Below are the code and all the weights of a small trained network. Each question names an input and a class and asks about switching units off, where a switched-off unit gives its printed mean instead of its output.

import numpy as np


def w(rows, s, z=0):
    codes = np.array(rows[::2]) - 128.0
    scale = np.full(codes.shape[1], s)
    scale[-1] = z or s
    return codes * scale


def f(y):
    return y / 2 * (1 + np.tanh(0.7978845608 * (y + 0.044715 * y**3)))


def log_softmax(a):
    a = a - a.max(-1, keepdims=True)
    return a - np.log(np.exp(a).sum(-1, keepdims=True))


def net(x, mask):
    res = np.array(x, float).reshape(1, 5) / 4 @ E
    y = f(res @ A[0][:, :-1].T + A[0][:, -1])
    res = res + np.where(mask, y, B[0][:, -1]) @ B[0][:, :-1]
    return log_softmax(res[-1] @ U[:, :-1].T + U[:, -1])


A, B = {}, {}
E = w([
[131,122,35,111,126,107,114],'x0',
[175,222,138,171,114,93,37],'x1',
[254,206,144,72,161,102,192],'x2',
[43,161,157,57,196,85,77],'x3',
[93,152,116,186,141,67,199],'x4',
],0.013)
A[0] = w([
[88,154,242,133,132,150,120,106],'N1',
[150,126,139,83,87,190,74,64],'N2',
[70,157,117,199,149,51,172,71],'N3',
[108,159,126,222,97,31,212,58],'N4',
[137,116,254,177,119,175,157,115],'N5',
[204,100,123,227,4,185,181,2],'N6',
[126,113,18,85,108,85,96,122],'N7',
[37,78,117,218,106,159,61,33],'N8',
[159,199,150,187,61,56,31,44],'N9',
],0.0096,0.0064)
B[0] = w([
[112,149,95,171,49,90,115,185],'N1',
[132,153,134,118,177,250,74,176],'N2',
[141,117,154,126,151,203,64,198],'N3',
[153,135,139,99,101,215,79,209],'N4',
[125,150,4,177,89,118,128,185],'N5',
[56,165,201,87,120,68,101,224],'N6',
[106,156,42,201,71,96,84,198],'N7',
[221,192,134,73,185,104,203,251],'N8',
[94,30,78,54,128,131,203,233],'N9',
],0.011,0.012)
U = w([
[232,191,125,105,164,105,181,63],'0',
[115,116,142,131,129,248,65,88],'1',
[20,145,173,100,149,55,75,254],'2',
[68,3,94,107,110,162,218,218],'3',
[122,144,53,207,70,111,113,27],'4',
[140,95,129,174,142,111,147,194],'5',
],0.016,0.0044)

Each question gives the input, the list of numbers given to net, and the class t.
The units are the neurons (one row each of A and B). Each row of codes is followed by its name. A weight is (code - 128) times the scale printed after its matrix; where a second scale follows, it is the last column's (A, B and U).
mask holds one flag per neuron, in row order. A switched-off neuron (its flag False) gives its mean, the last column of its row in B, instead of its output. The means were averaged over made-up inputs and are rounded, as every weight is.
A unit's drop is (log p(t) with every unit on - log p(t) with that unit switched off) / (log p(t) with every unit on - log p(t) with every unit switched off).
The circuit of an input: a set's keep is (log p(t) with only the set's units on - log p(t) with every unit switched off) / (log p(t) with every unit on - log p(t) with every unit switched off). Starting from all 9 units, units are removed one at a time, each time the one whose removal leaves the highest keep (on an exact tie, the one counted first), for as long as the keep stays at least 0.8.
circuit, biggest first: the units of the circuit, biggest drop first
most important unit: the unit with the biggest drop
k most important neurons: the k neurons with the biggest drops, biggest first
drop when u is switched off: that unit's drop, to one decimal
input [7,6,6,-8,2], class 2: circuit, biggest first -> N6, N8
input [8,0,3,2,-3], class 4: most important unit -> N7
input [4,-5,3,5,-6], class 1: 2 most important neurons -> N9, N8
input [-7,3,4,2,6], class 4: circuit, biggest first -> N5, N8
input [7,-2,4,-3,1], class 4: 2 most important neurons -> N8, N7
input [3,5,2,-3,-3], class 3: circuit, biggest first -> N9, N8
input [0,3,-3,0,5], class 1: 2 most important neurons -> N3, N4
input [-2,-6,5,-8,-2], class 2: 2 most important neurons -> N6, N8
input [4,8,-7,7,-6], class 3: 2 most important neurons -> N9, N6
input [-7,-8,7,-5,3], class 3: 4 most important neurons -> N8, N7, N5, N1
input [5,-3,-4,0,3], class 4: 2 most important neurons -> N9, N7
input [8,-4,-7,-5,-1], class 4: 2 most important neurons -> N7, N9
input [4,4,6,0,-8], class 1: 2 most important neurons -> N8, N2
input [-2,-6,1,4,6], class 1: 2 most important neurons -> N9, N3
input [0,0,6,8,-2], class 2: circuit, biggest first -> N8
input [2,2,-2,-8,-7], class 2: 3 most important neurons -> N6, N4, N3
input [-4,-2,-4,-4,2], class 0: 4 most important neurons -> N8, N9, N7, N5
input [5,1,2,-2,-6], class 1: 2 most important neurons -> N2, N8
input [-3,7,6,-1,5], class 3: 2 most important neurons -> N9, N8
input [2,5,2,-8,8], class 1: most important unit -> N4
input [3,1,2,-8,6], class 2: drop when N6 is switched off -> 1.1
input [3,5,-8,-8,-4], class 0: drop when N2 is switched off -> 0.0
input [-6,7,-3,1,5], class 3: drop when N9 is switched off -> 1.2
input [8,4,-7,3,1], class 4: drop when N6 is switched off -> 0.1
